Here is a tiny trained network, its code and every weight. The questions are about switching its units off for an input and a target symbol, where a switched-off unit gives its printed mean instead of its output.

import numpy as np


def w(rows, s, z=0):
    codes = np.array(rows[::2]) - 128.0
    scale = np.full(codes.shape[1], s)
    scale[-1] = z or s
    return codes * scale


def norm(h):
    return h / np.sqrt((h * h).mean(-1, keepdims=True) + 1e-5)


def f(y):
    return y / 2 * (1 + np.tanh(0.7978845608 * (y + 0.044715 * y**3)))


def softmax(a):
    e = np.exp(a - a.max(-1, keepdims=True))
    return e / e.sum(-1, keepdims=True)


def log_softmax(a):
    a = a - a.max(-1, keepdims=True)
    return a - np.log(np.exp(a).sum(-1, keepdims=True))


def net(x, mask):
    ids = ['αγδεζθλμξπσφψω'.index(c) for c in x.split()]
    T = len(ids)
    res = E[ids] + P[:T]
    u = 0
    for l in range(2):
        r = norm(res)
        for j in range(2):
            rows = slice(2 * j, 2 * j + 2)
            q, k, v = (r @ M[l][rows].T for M in (Q, K, V))
            z = softmax(np.where(np.tri(T) > 0, q @ k.T / 2**0.5, -1e9)) @ v
            o = O[l][rows]
            res = res + np.where(mask[u + j], z, o[:, -1]) @ o[:, :-1]
        u += 2
        y = f(norm(res) @ A[l][:, :-1].T + A[l][:, -1])
        res = res + np.where(mask[u : u + 12], y, B[l][:, -1]) @ B[l][:, :-1]
        u += 12
    return log_softmax(norm(res)[-1] @ U[:, :-1].T + U[:, -1])


Q, K, V, O, A, B = {}, {}, {}, {}, {}, {}
E = w([
[156,154,173,139,137,204,61,114,149,111],'α',
[132,128,63,182,122,66,107,237,138,21],'γ',
[125,54,104,163,122,102,157,187,177,203],'δ',
[137,85,95,150,141,124,153,77,141,110],'ε',
[169,161,199,166,97,186,100,84,163,131],'ζ',
[131,135,67,164,212,31,136,104,165,169],'θ',
[105,106,169,14,166,130,120,46,144,135],'λ',
[175,132,172,110,52,142,149,156,134,128],'μ',
[104,103,194,143,176,77,38,130,136,112],'ξ',
[149,127,168,139,109,6,206,106,177,109],'π',
[117,31,113,77,99,197,191,180,167,75],'σ',
[141,145,11,35,190,42,176,195,144,200],'φ',
[6,163,194,182,91,125,160,58,228,118],'ψ',
[34,127,136,75,67,26,70,222,65,150],'ω',
],0.02)
P = w([
[72,89,86,84,104,165,105,71,73,135],'0',
[201,161,129,147,89,189,45,99,185,55],'1',
[115,83,122,102,57,146,63,123,211,100],'2',
[7,21,163,97,145,150,152,206,115,118],'3',
[102,66,161,171,215,103,119,241,161,49],'4',
[89,131,153,92,79,142,61,153,219,154],'5',
],0.011)
Q[0] = w([
[176,133,77,82,71,97,41,116,254,107],'0.h1',
[196,167,187,164,251,149,146,196,158,85],'0.h1',
[110,112,112,80,133,129,106,168,233,86],'0.h2',
[96,149,199,167,219,166,218,191,55,140],'0.h2',
],0.0067)
K[0] = w([
[34,110,171,111,172,156,226,156,53,122],'0.h1',
[85,65,76,67,68,78,70,107,254,105],'0.h1',
[81,191,196,90,75,136,178,109,85,138],'0.h2',
[142,86,51,111,62,118,38,68,232,127],'0.h2',
],0.0088)
V[0] = w([
[74,210,191,135,86,61,88,121,152,150],'0.h1',
[71,161,123,135,85,183,251,99,199,77],'0.h1',
[125,127,135,121,186,75,176,64,187,94],'0.h2',
[179,69,162,50,89,85,152,124,134,69],'0.h2',
],0.025)
O[0] = w([
[157,140,117,154,37,103,138,121,161,236,141],'0.h1',
[5,133,99,174,158,165,149,83,144,164,226],'0.h1',
[141,66,109,105,103,64,94,78,164,99,211],'0.h2',
[111,100,185,197,248,108,117,109,124,153,248],'0.h2',
],0.013,0.016)
A[0] = w([
[169,231,80,60,181,59,109,173,209,149,254],'0.n1',
[143,75,238,228,111,216,187,138,135,168,127],'0.n2',
[149,98,190,238,92,89,228,52,240,85,172],'0.n3',
[133,118,124,165,64,193,151,33,169,139,116],'0.n4',
[220,59,240,159,73,104,131,133,92,199,158],'0.n5',
[113,96,161,52,130,34,47,150,100,138,115],'0.n6',
[194,61,176,67,43,120,123,93,151,147,92],'0.n7',
[133,91,103,190,108,212,67,94,131,103,69],'0.n8',
[50,183,205,171,72,78,108,96,81,72,65],'0.n9',
[152,154,10,145,159,181,179,73,101,208,151],'0.n10',
[60,46,66,216,99,99,145,191,105,149,151],'0.n11',
[76,233,208,98,202,22,156,145,94,221,172],'0.n12',
],0.011,0.0039)
B[0] = w([
[54,131,105,176,130,122,4,175,200,80,157],'0.n1',
[125,175,135,133,160,121,167,50,98,24,181],'0.n2',
[179,38,181,139,125,203,79,140,190,193,250],'0.n3',
[61,97,84,136,108,77,89,186,71,70,168],'0.n4',
[65,208,161,208,173,127,44,157,119,45,168],'0.n5',
[170,132,108,93,172,191,60,153,174,212,175],'0.n6',
[41,156,53,173,154,162,63,45,143,55,146],'0.n7',
[69,91,177,118,138,45,178,105,128,147,139],'0.n8',
[56,137,160,116,86,71,136,84,55,202,142],'0.n9',
[98,203,19,126,124,114,58,110,84,17,150],'0.n10',
[28,136,117,96,139,216,61,66,130,125,207],'0.n11',
[142,230,181,142,177,186,84,98,148,120,199],'0.n12',
],0.011,0.014)
Q[1] = w([
[126,157,108,171,132,110,120,120,158,149],'1.h1',
[90,67,148,169,131,157,78,115,91,46],'1.h1',
[184,105,108,96,72,150,250,121,82,197],'1.h2',
[23,127,136,158,141,95,76,113,134,155],'1.h2',
],0.017)
K[1] = w([
[90,104,137,126,162,118,110,146,51,181],'1.h1',
[119,201,86,79,181,50,91,128,99,157],'1.h1',
[94,166,232,193,150,148,113,141,252,83],'1.h2',
[201,108,129,64,124,102,158,145,86,122],'1.h2',
],0.017)
V[1] = w([
[168,126,70,141,167,161,185,89,171,74],'1.h1',
[120,79,219,156,55,179,95,86,95,49],'1.h1',
[100,68,97,203,138,120,152,225,93,106],'1.h2',
[142,149,121,152,118,2,114,73,102,65],'1.h2',
],0.033)
O[1] = w([
[182,155,69,60,138,71,134,12,97,82,113],'1.h1',
[161,63,113,218,105,86,250,159,53,123,116],'1.h1',
[137,209,106,134,144,12,185,152,179,191,216],'1.h2',
[186,133,22,177,163,245,172,136,202,116,2],'1.h2',
],0.014,0.0088)
A[1] = w([
[28,121,182,77,99,140,149,60,202,72,78],'1.n1',
[115,170,139,145,72,208,200,154,207,72,126],'1.n2',
[132,110,135,169,132,205,79,64,44,137,133],'1.n3',
[159,107,176,92,215,101,143,212,170,77,106],'1.n4',
[100,106,83,88,106,119,170,195,96,114,254],'1.n5',
[127,228,126,134,156,151,129,127,220,151,142],'1.n6',
[140,138,84,198,128,100,207,97,122,174,121],'1.n7',
[107,96,116,116,138,41,108,95,62,67,181],'1.n8',
[174,39,49,91,129,42,116,103,158,85,146],'1.n9',
[70,175,182,138,166,37,121,142,135,144,64],'1.n10',
[63,122,172,120,155,147,135,249,107,160,132],'1.n11',
[126,179,91,110,145,131,127,162,76,62,143],'1.n12',
],0.016,0.0029)
B[1] = w([
[45,132,77,148,178,74,88,201,126,130,249],'1.n1',
[100,84,86,79,154,88,107,189,138,171,146],'1.n2',
[225,178,112,117,83,43,83,105,98,194,212],'1.n3',
[230,134,144,67,164,187,100,140,86,155,183],'1.n4',
[128,190,148,99,78,95,126,108,177,155,136],'1.n5',
[110,109,140,102,138,210,151,95,77,210,208],'1.n6',
[121,106,109,68,185,154,119,154,117,246,169],'1.n7',
[87,79,146,133,85,223,155,188,116,174,192],'1.n8',
[134,139,226,112,122,199,187,44,181,109,159],'1.n9',
[158,98,91,183,89,92,77,158,191,4,255],'1.n10',
[88,113,193,118,157,175,204,124,160,88,176],'1.n11',
[100,220,125,125,99,94,134,145,150,95,144],'1.n12',
],0.019,0.014)
U = w([
[123,103,161,70,92,102,164,159,69,122,251],'α',
[140,200,71,142,143,94,167,156,164,199,76],'γ',
[152,151,143,100,125,47,171,155,159,144,193],'δ',
[93,194,160,132,152,160,217,23,63,147,210],'ε',
[75,149,40,122,86,138,160,137,66,190,191],'ζ',
[167,125,51,172,87,162,129,131,150,50,178],'θ',
[150,83,149,17,124,138,81,122,43,152,143],'λ',
[113,172,87,182,203,111,142,122,2,88,122],'μ',
[169,129,103,192,126,161,123,223,108,126,52],'ξ',
[163,47,162,175,162,98,105,79,128,182,72],'π',
[73,57,91,111,237,115,200,117,88,50,67],'σ',
[119,164,109,56,150,159,68,101,191,85,73],'φ',
[41,107,103,171,76,114,126,69,167,180,129],'ψ',
[89,180,207,159,83,194,165,177,133,155,106],'ω',
],0.0069,0.0031)

Each question gives the input, a string of symbols that net reads in full, and the target symbol t.
The units are the heads (2 rows each of Q, K, V and O) and the neurons (one row each of A and B). Each row of codes is followed by its name. A weight is (code - 128) times the scale printed after its matrix; where a second scale follows, it is the last column's (O, A, B and U).
mask holds one flag per unit, layer by layer, with each layer's heads first. A switched-off unit (its flag False) gives its mean, the last column of its rows in O or B, instead of its output. The means were averaged over made-up inputs and are rounded, as every weight is.
A unit's drop is (log p(t) with every unit on - log p(t) with that unit switched off) / (log p(t) with every unit on - log p(t) with every unit switched off).
The circuit of an input: a set's keep is (log p(t) with only the set's units on - log p(t) with every unit switched off) / (log p(t) with every unit on - log p(t) with every unit switched off). Starting from the 12 units with the biggest drops (on a tie, the unit counted first), units are removed one at a time, each time the one whose removal leaves the highest keep (on an exact tie, the one counted first), for as long as the keep stays at least 0.8.
units of the circuit, in order: the units of the circuit, biggest drop first
unit that matters most: the unit with the biggest drop
top k neurons: the k neurons with the biggest drops, biggest first
top k neurons in layer l: the k neurons of layer l with the biggest drops, biggest first
which heads matter: for each layer, one digit per head in row order, 1 if its drop is at least 0.15 and else 0, layers parted by /
input φ δ φ α δ ω, target ω: units of the circuit, in order	[0.h2; 1.n11]
input σ ω γ, target σ: units of the circuit, in order	[0.h1]
input ω θ ζ π, target ω: which heads matter	11 / 10
input δ λ ζ δ μ, target δ: which heads matter	11 / 01
input ζ ε δ ψ, target ζ: which heads matter	01 / 01
input π ξ π π α, target π: units of the circuit, in order	[0.h2; 1.h1]
input δ ε α, target δ: which heads matter	11 / 01
input ζ ξ ψ μ ω, target ω: units of the circuit, in order	[1.h1; 1.n11]
input φ φ ξ δ, target φ: which heads matter	10 / 10
input μ μ ζ, target μ: units of the circuit, in order	[0.h2; 0.n2; 1.h1]
input φ φ ζ π, target φ: top 3 neurons	[0.n6; 0.n3; 0.n5]
input λ π π ε δ λ, target λ: which heads matter	10 / 01
input ω γ ξ, target ω: units of the circuit, in order	[0.h2; 1.h1]
input ε π δ α, target ε: top neuron	[1.n9]
input ω λ ψ, target ω: units of the circuit, in order	[1.h1; 0.h2]
input μ μ π α ζ θ, target μ: top 2 neurons in layer 0	[0.n2; 0.n12]
input μ φ ε μ λ γ, target μ: which heads matter	01 / 00
input ω ζ φ, target ω: which heads matter	11 / 10
input σ π π, target σ: which heads matter	10 / 00
input θ γ ε, target θ: which heads matter	11 / 01
input π ξ ψ ψ φ, target ψ: units of the circuit, in order	[0.h1]
input μ ζ γ, target μ: top 2 neurons in layer 0	[0.n2; 0.n3]
input ε ε δ θ δ, target ε: which heads matter	10 / 11
input φ δ θ ζ φ, target φ: top 3 neurons in layer 0	[0.n1; 0.n3; 0.n6]
input λ δ π γ λ, target λ: which heads matter	00 / 01
input γ δ γ, target γ: which heads matter	11 / 01
input θ δ ξ, target θ: unit that matters most	0.h2
input φ θ δ φ, target φ: top 2 neurons	[0.n1; 0.n3]
input φ α π, target φ: top 2 neurons	[0.n3; 0.n6]
input α ω ω ξ, target ω: top 2 neurons in layer 1	[1.n11; 1.n1]
